data =
array([[-54.3, -60.4, -35.8,  58.3, -30.2,  32.6,   1.4, -33.8, -36.7],
       [ 15.9,   0.6,  14.4, -28.5,   4.5,   6.8, -11.7,   5.7,  16.6],
       [ 15.2, -15.0,   0.8, -15.2,  -2.7,  24.3, -32.7,  -0.4,   7.0],
       [ 15.5,   1.3,  14.6, -26.9,   4.1,   6.6, -11.5,   5.6,  15.7]])
Counting starts at 0.
The bottom-right entry?
A: 15.7
The entry in the bottom-left corner?
A: 15.5
The top-left entry?
A: -54.3
The entry in row 1 and column 2 -> 14.4
The entry in row 0 and column 2?
A: -35.8
The entry just right of the largest entry: -30.2
The entry just left of 5.7?
A: -11.7
The entry just right of -11.7 -> 5.7
The entry at row 0, column 1 -> -60.4
The entry just right of 32.6: 1.4
The entry directly above 15.7 is 7.0
The entry directly above -2.7?
A: 4.5
The entry directly below -36.7: 16.6
The entry directly above 5.6?
A: -0.4
The entry directly below 6.8?
A: 24.3
The entry directly below the largest entry?
A: -28.5
The entry in row 2 and column 0: 15.2
The entry in the top-right corner?
A: -36.7
The entry just left of 1.4?
A: 32.6
The entry directly above 5.7?
A: -33.8
The entry directly above -15.0 is 0.6
The entry just right of 4.5?
A: 6.8
The bottom entry of the column that holds the largest entry is -26.9
The bottom entry of the column that holds the smallest entry?
A: 1.3
The top entry of the column that holds the largest entry?
A: 58.3
The entry in row 1 and column 0?
A: 15.9
